Below is a small trained network, with its code and all its weights. Each question gives an input and a class and asks what happens when units are switched off, that is, made to give their printed mean instead of their output.

import numpy as np


def w(rows, s, z=0):
    codes = np.array(rows[::2]) - 128.0
    scale = np.full(codes.shape[1], s)
    scale[-1] = z or s
    return codes * scale


def f(y):
    return y / 2 * (1 + np.tanh(0.7978845608 * (y + 0.044715 * y**3)))


def log_softmax(a):
    a = a - a.max(-1, keepdims=True)
    return a - np.log(np.exp(a).sum(-1, keepdims=True))


def net(x, mask):
    res = np.array(x, float).reshape(1, 8) / 4 @ E
    y = f(res @ A[0][:, :-1].T + A[0][:, -1])
    res = res + np.where(mask, y, B[0][:, -1]) @ B[0][:, :-1]
    return log_softmax(res[-1] @ U[:, :-1].T + U[:, -1])


A, B = {}, {}
E = w([
[163,18,203,131,65,179,150,198,204,113],'x0',
[60,158,64,175,89,102,158,145,124,117],'x1',
[67,22,157,76,253,169,50,68,28,246],'x2',
[101,98,50,168,60,93,93,134,132,66],'x3',
[99,118,246,172,68,158,58,115,106,72],'x4',
[117,147,89,75,29,74,204,226,133,134],'x5',
[46,90,97,68,44,126,120,80,132,6],'x6',
[122,103,131,230,214,131,215,227,15,172],'x7',
],0.0069)
A[0] = w([
[143,161,41,122,182,85,166,110,99,134,94],'neuron 1',
[142,218,50,117,130,85,128,104,120,152,102],'neuron 2',
[82,255,130,112,183,141,191,127,85,180,89],'neuron 3',
[103,63,219,105,67,185,26,76,140,125,239],'neuron 4',
[169,112,213,205,117,133,118,160,85,133,176],'neuron 5',
[150,154,156,240,206,4,34,167,69,162,254],'neuron 6',
[91,190,87,148,150,55,43,118,111,198,106],'neuron 7',
[160,177,73,174,100,85,125,133,125,191,106],'neuron 8',
[136,163,88,146,171,103,134,140,252,101,215],'neuron 9',
[74,177,86,58,183,161,43,144,81,154,123],'neuron 10',
],0.0082,0.0033)
B[0] = w([
[141,174,138,71,94,172,154,179,73,166,184],'neuron 1',
[136,124,55,51,138,107,134,160,143,138,193],'neuron 2',
[96,125,90,152,146,113,177,122,102,158,202],'neuron 3',
[106,103,104,111,70,186,2,70,210,52,247],'neuron 4',
[147,34,197,141,151,174,208,129,127,123,196],'neuron 5',
[167,170,102,170,186,228,194,96,119,102,233],'neuron 6',
[145,164,48,124,218,120,102,126,143,90,181],'neuron 7',
[131,192,61,102,134,129,183,157,180,131,177],'neuron 8',
[201,62,124,46,78,44,187,119,173,75,203],'neuron 9',
[95,204,106,171,172,136,80,87,96,95,179],'neuron 10',
],0.0077,0.011)
U = w([
[203,172,71,120,74,71,214,179,168,85,200],'0',
[105,183,155,79,108,123,42,9,128,70,4],'1',
[123,105,82,152,83,111,64,157,152,103,98],'2',
[158,53,202,233,102,247,132,160,72,65,197],'3',
[120,224,64,178,194,125,153,120,65,120,73],'4',
[72,138,86,88,144,114,111,140,1,163,89],'5',
],0.008,0.0017)

Each question gives the input, the list of numbers given to net, and the class t.
The units are the neurons (one row each of A and B). Each row of codes is followed by its name. A weight is (code - 128) times the scale printed after its matrix; where a second scale follows, it is the last column's (A, B and U).
mask holds one flag per neuron, in row order. A switched-off neuron (its flag False) gives its mean, the last column of its row in B, instead of its output. The means were averaged over made-up inputs and are rounded, as every weight is.
A unit's drop is (log p(t) with every unit on - log p(t) with that unit switched off) / (log p(t) with every unit on - log p(t) with every unit switched off).
The circuit of an input: a set's keep is (log p(t) with only the set's units on - log p(t) with every unit switched off) / (log p(t) with every unit on - log p(t) with every unit switched off). Starting from all 10 units, units are removed one at a time, each time the one whose removal leaves the highest keep (on an exact tie, the one counted first), for as long as the keep stays at least 0.8.
circuit, biggest first: the units of the circuit, biggest drop first
most important unit: the unit with the biggest drop
k most important neurons: the k neurons with the biggest drops, biggest first
drop when u is switched off: that unit's drop, to one decimal
input [-5,-4,-2,-7,4,-4,-2,7], class 3: 3 most important neurons => neuron 5; neuron 2; neuron 8
input [2,-1,-1,3,3,6,-7,6], class 3: circuit, biggest first => neuron 5
input [7,-4,3,4,-5,8,4,7], class 5: circuit, biggest first => neuron 9; neuron 6
input [5,-3,-7,5,7,8,7,1], class 2: circuit, biggest first => neuron 6; neuron 4; neuron 8
input [-3,-2,-5,-7,8,6,7,4], class 3: circuit, biggest first => neuron 9; neuron 2
input [0,2,0,2,-5,-5,6,2], class 5: circuit, biggest first => neuron 4; neuron 6; neuron 8
input [-8,-6,1,2,-3,8,4,1], class 5: 2 most important neurons => neuron 6; neuron 1
input [3,7,3,-8,-3,8,-8,3], class 4: circuit, biggest first => neuron 9; neuron 3
input [-1,3,-6,-3,1,-7,2,4], class 3: circuit, biggest first => neuron 2; neuron 7
input [-5,5,-5,2,-6,-7,-5,1], class 0: 3 most important neurons => neuron 9; neuron 2; neuron 8
input [6,-4,3,-5,-6,4,0,-5], class 2: 2 most important neurons => neuron 6; neuron 10
input [-6,-5,-1,6,5,-6,-7,-1], class 4: 2 most important neurons => neuron 7; neuron 6
input [1,4,-2,8,-2,-7,-5,-7], class 0: 2 most important neurons => neuron 9; neuron 10
input [-7,-7,-6,2,-3,-6,-4,-8], class 0: most important unit => neuron 9
input [-8,-3,1,6,-1,-1,-8,-6], class 4: drop when neuron 3 is switched off => 0.0
input [5,-7,8,6,2,5,8,0], class 1: drop when neuron 4 is switched off => 0.5
input [-5,0,-5,-6,6,-5,-2,1], class 3: drop when neuron 8 is switched off => 0.1
input [7,-7,-7,1,3,4,5,-5], class 1: drop when neuron 4 is switched off => 0.8
